Below are the code and all the weights of a small trained network. Each question names an input and a class and asks about switching units off, where a switched-off unit gives its printed mean instead of its output.

import numpy as np


def w(rows, s, z=0):
    codes = np.array(rows[::2]) - 128.0
    scale = np.full(codes.shape[1], s)
    scale[-1] = z or s
    return codes * scale


def f(y):
    return np.maximum(y, 0)


def log_softmax(a):
    a = a - a.max(-1, keepdims=True)
    return a - np.log(np.exp(a).sum(-1, keepdims=True))


def net(x, mask):
    res = np.array(x, float).reshape(1, 3) / 4 @ E
    y = f(res @ A[0][:, :-1].T + A[0][:, -1])
    res = res + np.where(mask, y, B[0][:, -1]) @ B[0][:, :-1]
    return log_softmax(res[-1] @ U[:, :-1].T + U[:, -1])


A, B = {}, {}
E = w([
[49,96,141,212],'x0',
[208,156,122,43],'x1',
[202,2,34,153],'x2',
],0.0069)
A[0] = w([
[224,100,88,68,44],'neuron 0',
[17,227,228,157,254],'neuron 1',
[74,221,187,94,227],'neuron 2',
[30,184,130,145,168],'neuron 3',
[206,40,79,105,170],'neuron 4',
[190,59,103,64,79],'neuron 5',
[16,192,203,178,85],'neuron 6',
[187,179,144,55,39],'neuron 7',
[71,42,93,249,104],'neuron 8',
[111,33,33,251,44],'neuron 9',
[191,200,150,51,47],'neuron 10',
[227,31,66,113,179],'neuron 11',
[11,150,234,204,185],'neuron 12',
[167,215,175,77,115],'neuron 13',
[67,161,158,172,58],'neuron 14',
[199,35,49,109,175],'neuron 15',
[152,7,44,169,207],'neuron 16',
[131,253,197,39,229],'neuron 17',
[180,105,54,81,31],'neuron 18',
[149,164,145,14,80],'neuron 19',
[192,86,153,84,72],'neuron 20',
[73,203,180,81,228],'neuron 21',
[242,93,27,102,76],'neuron 22',
[75,151,208,206,50],'neuron 23',
[177,154,172,56,52],'neuron 24',
[37,232,230,129,254],'neuron 25',
[241,40,76,77,152],'neuron 26',
[73,12,66,128,195],'neuron 27',
],0.0064,0.0046)
B[0] = w([
[65,54,209,15,158],'neuron 0',
[146,141,248,122,254],'neuron 1',
[195,214,217,86,215],'neuron 2',
[92,126,234,122,189],'neuron 3',
[50,28,130,98,189],'neuron 4',
[34,60,173,87,158],'neuron 5',
[77,81,238,56,193],'neuron 6',
[189,158,164,9,148],'neuron 7',
[64,150,50,231,199],'neuron 8',
[22,205,45,226,186],'neuron 9',
[205,188,144,22,155],'neuron 10',
[46,11,137,103,201],'neuron 11',
[105,122,239,165,230],'neuron 12',
[225,205,71,40,168],'neuron 13',
[47,35,212,116,153],'neuron 14',
[40,25,117,92,197],'neuron 15',
[69,61,31,211,217],'neuron 16',
[245,221,121,64,221],'neuron 17',
[43,69,216,56,147],'neuron 18',
[212,210,72,52,157],'neuron 19',
[108,68,181,24,144],'neuron 20',
[198,201,224,134,208],'neuron 21',
[47,37,183,105,175],'neuron 22',
[22,55,228,129,163],'neuron 23',
[164,131,147,14,146],'neuron 24',
[162,149,243,97,248],'neuron 25',
[56,1,169,70,194],'neuron 26',
[125,158,32,203,198],'neuron 27',
],0.0056,0.0091)
U = w([
[177,231,191,146,248],'0',
[53,67,232,97,11],'1',
[98,52,32,153,242],'2',
[65,150,19,253,17],'3',
[219,239,91,54,2],'4',
],0.0061,0.0048)

Each question gives the input, the list of numbers given to net, and the class t.
The units are the neurons (one row each of A and B). Each row of codes is followed by its name. A weight is (code - 128) times the scale printed after its matrix; where a second scale follows, it is the last column's (A, B and U).
mask holds one flag per neuron, in row order. A switched-off neuron (its flag False) gives its mean, the last column of its row in B, instead of its output. The means were averaged over made-up inputs and are rounded, as every weight is.
A unit's drop is (log p(t) with every unit on - log p(t) with that unit switched off) / (log p(t) with every unit on - log p(t) with every unit switched off).
The circuit of an input: a set's keep is (log p(t) with only the set's units on - log p(t) with every unit switched off) / (log p(t) with every unit on - log p(t) with every unit switched off). Starting from the 12 units with the biggest drops (on a tie, the unit counted first), units are removed one at a time, each time the one whose removal leaves the highest keep (on an exact tie, the one counted first), for as long as the keep stays at least 0.8.
circuit, biggest first: the units of the circuit, biggest drop first
k most important neurons: the k neurons with the biggest drops, biggest first
drop of u: that unit's drop, to one decimal
input [1,-7,8], class 3: circuit, biggest first	[neuron 9; neuron 8]
input [-2,3,-6], class 4: circuit, biggest first	[neuron 17; neuron 13; neuron 19]
input [-1,2,-6], class 4: circuit, biggest first	[neuron 17; neuron 13]
input [7,-5,1], class 3: circuit, biggest first	[neuron 8; neuron 9; neuron 27]
input [-2,-8,-8], class 0: 2 most important neurons	[neuron 17; neuron 2]
input [-3,1,-1], class 4: most important neuron	[neuron 12]
input [-3,1,-8], class 4: 4 most important neurons	[neuron 17; neuron 13; neuron 19; neuron 10]
input [5,1,0], class 0: drop of neuron 4	0.2
input [-6,-2,6], class 2: drop of neuron 27	0.1
input [-1,4,-8], class 4: drop of neuron 13	0.3
